Below are the code and all the weights of a small trained network. Each question names an input and a target symbol and asks about switching units off, where a switched-off unit gives its printed mean instead of its output.

import numpy as np


def w(rows, s, z=0):
    codes = np.array(rows[::2]) - 128.0
    scale = np.full(codes.shape[1], s)
    scale[-1] = z or s
    return codes * scale


def softmax(a):
    e = np.exp(a - a.max(-1, keepdims=True))
    return e / e.sum(-1, keepdims=True)


def log_softmax(a):
    a = a - a.max(-1, keepdims=True)
    return a - np.log(np.exp(a).sum(-1, keepdims=True))


def net(x, mask):
    ids = ['αεζηθμξσφ'.index(c) for c in x.split()]
    T = len(ids)
    res = E[ids] + P[:T]
    u = 0
    for l in range(3):
        r = res
        for j in range(3):
            rows = slice(2 * j, 2 * j + 2)
            q, k, v = (r @ M[l][rows].T for M in (Q, K, V))
            z = softmax(np.where(np.tri(T) > 0, q @ k.T / 2**0.5, -1e9)) @ v
            o = O[l][rows]
            res = res + np.where(mask[u + j], z, o[:, -1]) @ o[:, :-1]
        u += 3
    return log_softmax(res[-1] @ U[:, :-1].T + U[:, -1])


Q, K, V, O = {}, {}, {}, {}
E = w([
[107,151,125],'α',
[83,164,96],'ε',
[188,139,131],'ζ',
[168,182,59],'η',
[154,144,127],'θ',
[99,115,151],'μ',
[136,108,142],'ξ',
[1,122,156],'σ',
[115,193,70],'φ',
],0.0044)
P = w([
[131,25,103],'0',
[125,155,84],'1',
[131,164,166],'2',
[32,122,38],'3',
[141,149,105],'4',
[127,213,193],'5',
[51,99,52],'6',
[153,139,115],'7',
[124,253,219],'8',
[75,71,33],'9',
[153,138,124],'10',
],0.0064)
Q[0] = w([
[187,238,226],'L0H0',
[153,32,100],'L0H0',
[77,135,137],'L0H1',
[90,139,114],'L0H1',
[104,5,6],'L0H2',
[97,94,170],'L0H2',
],0.026)
K[0] = w([
[131,46,45],'L0H0',
[126,231,140],'L0H0',
[154,152,125],'L0H1',
[166,123,117],'L0H1',
[114,253,214],'L0H2',
[88,91,143],'L0H2',
],0.032)
V[0] = w([
[184,80,249],'L0H0',
[209,168,85],'L0H0',
[163,189,161],'L0H1',
[84,113,136],'L0H1',
[253,121,143],'L0H2',
[151,183,41],'L0H2',
],0.026)
O[0] = w([
[52,221,157,9],'L0H0',
[159,109,214,36],'L0H0',
[189,122,95,6],'L0H1',
[107,95,129,159],'L0H1',
[156,152,252,24],'L0H2',
[223,114,114,173],'L0H2',
],0.023,0.0019)
Q[1] = w([
[51,122,78],'L1H0',
[164,127,121],'L1H0',
[143,126,1],'L1H1',
[167,139,61],'L1H1',
[205,189,138],'L1H2',
[82,102,79],'L1H2',
],0.015)
K[1] = w([
[198,119,114],'L1H0',
[81,134,116],'L1H0',
[250,62,71],'L1H1',
[208,133,47],'L1H1',
[230,158,88],'L1H2',
[67,155,173],'L1H2',
],0.014)
V[1] = w([
[29,167,164],'L1H0',
[58,59,172],'L1H0',
[1,195,198],'L1H1',
[118,154,130],'L1H1',
[48,145,130],'L1H2',
[75,181,205],'L1H2',
],0.0063)
O[1] = w([
[198,224,127,164],'L1H0',
[219,150,124,183],'L1H0',
[19,2,193,29],'L1H1',
[108,109,148,106],'L1H1',
[98,61,199,255],'L1H2',
[46,73,157,109],'L1H2',
],0.0057,0.0063)
Q[2] = w([
[45,195,109],'L2H0',
[37,166,32],'L2H0',
[207,121,95],'L2H1',
[243,157,63],'L2H1',
[177,87,114],'L2H2',
[40,250,163],'L2H2',
],0.013)
K[2] = w([
[118,120,218],'L2H0',
[74,124,205],'L2H0',
[92,116,150],'L2H1',
[6,80,178],'L2H1',
[186,122,95],'L2H2',
[48,185,189],'L2H2',
],0.016)
V[2] = w([
[80,198,120],'L2H0',
[81,201,119],'L2H0',
[121,224,150],'L2H1',
[168,85,100],'L2H1',
[223,80,44],'L2H2',
[214,1,156],'L2H2',
],0.0065)
O[2] = w([
[85,109,73,132],'L2H0',
[82,107,83,132],'L2H0',
[113,171,122,39],'L2H1',
[105,129,167,102],'L2H1',
[52,1,134,254],'L2H2',
[159,29,183,171],'L2H2',
],0.0052,0.0064)
U = w([
[128,170,81,136],'α',
[87,22,47,122],'ε',
[193,208,226,99],'ζ',
[174,28,252,113],'η',
[139,167,151,156],'θ',
[104,203,75,117],'μ',
[30,106,175,171],'ξ',
[84,159,4,1],'σ',
[228,132,81,183],'φ',
],0.0033,0.0043)

Each question gives the input, a string of symbols that net reads in full, and the target symbol t.
The units are the heads (2 rows each of Q, K, V and O). Each row of codes is followed by its name. A weight is (code - 128) times the scale printed after its matrix; where a second scale follows, it is the last column's (O and U).
mask holds one flag per head, layer by layer. A switched-off head (its flag False) gives its mean, the last column of its rows in O, instead of its output. The means were averaged over made-up inputs and are rounded, as every weight is.
A unit's drop is (log p(t) with every unit on - log p(t) with that unit switched off) / (log p(t) with every unit on - log p(t) with every unit switched off).
The circuit of an input: a set's keep is (log p(t) with only the set's units on - log p(t) with every unit switched off) / (log p(t) with every unit on - log p(t) with every unit switched off). Starting from all 9 units, units are removed one at a time, each time the one whose removal leaves the highest keep (on an exact tie, the one counted first), for as long as the keep stays at least 0.8.
circuit, biggest first: the units of the circuit, biggest drop first
unit that matters most: the unit with the biggest drop
which heads matter: for each layer, one digit per head in row order, 1 if its drop is at least 0.15 and else 0, layers parted by /
drop of u: that unit's drop, to one decimal
input φ η ζ α θ η φ α, target φ: circuit, biggest first -> [L1H1, L0H0, L0H2]
input ζ ξ ξ η η η ξ η σ ξ, target σ: circuit, biggest first -> [L0H0, L0H2]
input θ ε ζ ξ ζ ε ε, target ε: circuit, biggest first -> [L0H2, L2H2, L1H0]
input ξ ζ α, target ξ: which heads matter -> 101 / 011 / 000
input μ μ ε σ η σ ξ, target σ: which heads matter -> 101 / 000 / 001
input σ ε ξ ε ξ ξ φ φ μ μ, target μ: unit that matters most -> L0H0
input σ θ η, target σ: which heads matter -> 101 / 000 / 001
input σ φ ξ α, target ξ: which heads matter -> 101 / 110 / 000
input φ η ξ σ η α, target φ: circuit, biggest first -> [L0H0, L1H1, L0H2]
input φ ξ ζ η, target ζ: circuit, biggest first -> [L0H2, L0H0, L2H2]
input ξ η θ η ξ ε ξ θ μ, target ξ: circuit, biggest first -> [L0H2, L1H1, L0H0]
input ε ζ ξ θ ε ζ, target ε: which heads matter -> 101 / 100 / 001
input ξ ζ α η ξ, target φ: circuit, biggest first -> [L0H2, L0H0, L1H1, L1H2]
input ξ ξ η ζ η μ ε, target μ: unit that matters most -> L2H2
input ξ ξ ξ σ ξ φ ζ η η ε, target η: circuit, biggest first -> [L0H0, L1H1, L0H2]
input μ ξ ξ σ φ ζ, target μ: circuit, biggest first -> [L0H0, L2H2]
input σ φ ξ ξ α ξ ε α, target ε: which heads matter -> 001 / 000 / 001
input ζ ξ ε η μ ζ ζ μ ε, target ζ: circuit, biggest first -> [L0H2, L2H2, L0H0]
input η η ξ ξ ε σ ξ μ, target ε: which heads matter -> 001 / 010 / 001
input η ξ η, target η: circuit, biggest first -> [L0H0, L2H2]
input μ η ξ, target μ: circuit, biggest first -> [L0H0, L2H2, L0H2]
input ζ ε ξ μ ξ ξ ξ ξ ζ σ, target ζ: circuit, biggest first -> [L0H0, L0H2, L2H2]
input ε ξ φ α α σ ξ σ σ σ ζ, target ε: which heads matter -> 101 / 000 / 001
input ξ ζ σ θ, target σ: unit that matters most -> L2H2
input ξ μ ε η ξ ζ ζ ε θ, target ξ: drop of L1H0 -> 0.2
